[[140 131 119 129]
 [135 132 113 116]
 [143 134 132 118]
 [142 154 107 135]
 [126 121 132 115]]
:
[129 113 134 142]

[[135 110]
 [153 122]]
:
[110 153]

[[109 145 126]
 [133 110 112]
 [117 140 156]
 [141 116 150]
 [147 123 111]]
:
[126 110 117]

[[125 126 129]
 [149 129 124]
 [135 125 130]]
:
[129 129 135]

[[130 130 101 143]
 [134 134 120 131]
 [121 141 136 123]
 [121 142 139 121]]
:
[143 120 141 121]

[[135 144 107 147 114]
 [126 107 129 148 148]]
:
[114 148]

[[107 149 129 156 129]
 [114 119 125 111 126]
 [124 119 133 121 133]]
:
[129 111 133]

[[120 134 127]
 [144 148 144]
 [134 112 111]
 [122 133 154]
 [104 106 131]]
:
[127 148 134]

[[149 148]
 [134 150]]
:
[148 134]
---
[[104 156]
 [126 102]
 [105 155]]
:
[[156 104]
 [102 126]
 [155 105]]

[[135 128 135 131 123 136 119]
 [140 141 142 118 112 136 132]
 [118 108 136 127 153 114 131]
 [132 117 140 112 127 133 123]
 [124 150 141 123 144 119 120]]
:
[[119 136 123 131 135 128 135]
 [132 136 112 118 142 141 140]
 [131 114 153 127 136 108 118]
 [123 133 127 112 140 117 132]
 [120 119 144 123 141 150 124]]

[[130 131 154 143]
 [128 119 142 122]
 [116 117 121 128]
 [128 144 133 121]
 [145 129 105 129]
 [123 138 117 132]
 [133 136 127 114]
 [126 133 133 137]
 [127 116 145 124]]
:
[[143 154 131 130]
 [122 142 119 128]
 [128 121 117 116]
 [121 133 144 128]
 [129 105 129 145]
 [132 117 138 123]
 [114 127 136 133]
 [137 133 133 126]
 [124 145 116 127]]

[[139 126]
 [122 152]]
:
[[126 139]
 [152 122]]

[[116 133 133 130 142 137 138 129 129 133 115 131 123 132 131 139]
 [124 123 136 134 123 149 128 130 126 117 122 128 120 135 136 141]
 [135 126 130 122 125 137 129 110 133 132 144 119 145 139 104 132]
 [130 121 126 120 137 111 132 127 136 129 145 127 131 117 115 115]
 [141 152 128 131 123 106 138 115 125 137 115 134 143 132 112 114]]
:
[[139 131 132 123 131 115 133 129 129 138 137 142 130 133 133 116]
 [141 136 135 120 128 122 117 126 130 128 149 123 134 136 123 124]
 [132 104 139 145 119 144 132 133 110 129 137 125 122 130 126 135]
 [115 115 117 131 127 145 129 136 127 132 111 137 120 126 121 130]
 [114 112 132 143 134 115 137 125 115 138 106 123 131 128 152 141]]

[[135 128 118 118 139 136 137 128 137 123]
 [135 110 114 104 158 133 146 133 142 113]
 [121 118 117 120 128 125 125 123 126 117]
 [131 126 115 119 141 138 136 130 138 121]
 [110 106 106 122 130 136 119 111 138 101]
 [150 143 154 119 132 126 134 139 123 155]
 [145 137 118 118 142 138 146 131 141 126]
 [136 119 141 109 130 144 118 109 142 130]]
:
[[123 137 128 137 136 139 118 118 128 135]
 [113 142 133 146 133 158 104 114 110 135]
 [117 126 123 125 125 128 120 117 118 121]
 [121 138 130 136 138 141 119 115 126 131]
 [101 138 111 119 136 130 122 106 106 110]
 [155 123 139 134 126 132 119 154 143 150]
 [126 141 131 146 138 142 118 118 137 145]
 [130 142 109 118 144 130 109 141 119 136]]

[[146 155 138 134 136 132 126 116 124 132]
 [139 153 145 128 136 133 134 108 132 130]
 [129 115 106 131 152 132 129 136 135 116]
 [129 134 141 121 124 139 150 103 134 132]]
:
[[132 124 116 126 132 136 134 138 155 146]
 [130 132 108 134 133 136 128 145 153 139]
 [116 135 136 129 132 152 131 106 115 129]
 [132 134 103 150 139 124 121 141 134 129]]
---
[[126 144 128 148 139]
 [106  99 124 140 122]
 [135 123 145 111 104]]
:
[[144 128]
 [ 99 124]]

[[123 147 123 117 100]
 [120 148 122 112 106]
 [127 139 111 120 105]]
:
[[147 123]
 [148 122]]

[[151 124 145]
 [137 138 135]
 [131 122 149]
 [128 124 138]
 [110 128 124]]
:
[[124 145]
 [138 135]]

[[118 128 137 115 122]
 [113 137 122 115 134]
 [127 135 123 111 124]
 [122 132 134 119 105]]
:
[[128 137]
 [137 122]]

[[134 130 106 129 137]
 [135 140 140 126 123]
 [127 121 122 126 132]
 [128 125 132 126 128]]
:
[[130 106]
 [140 140]]

[[142 113 133 144]
 [141 116 109 126]
 [134 157 134 118]
 [108 157 126 142]]
:
[[113 133]
 [116 109]]

[[126 137 114]
 [101 115 109]
 [109 146 151]
 [ 99 133 119]]
:
[[137 114]
 [115 109]]
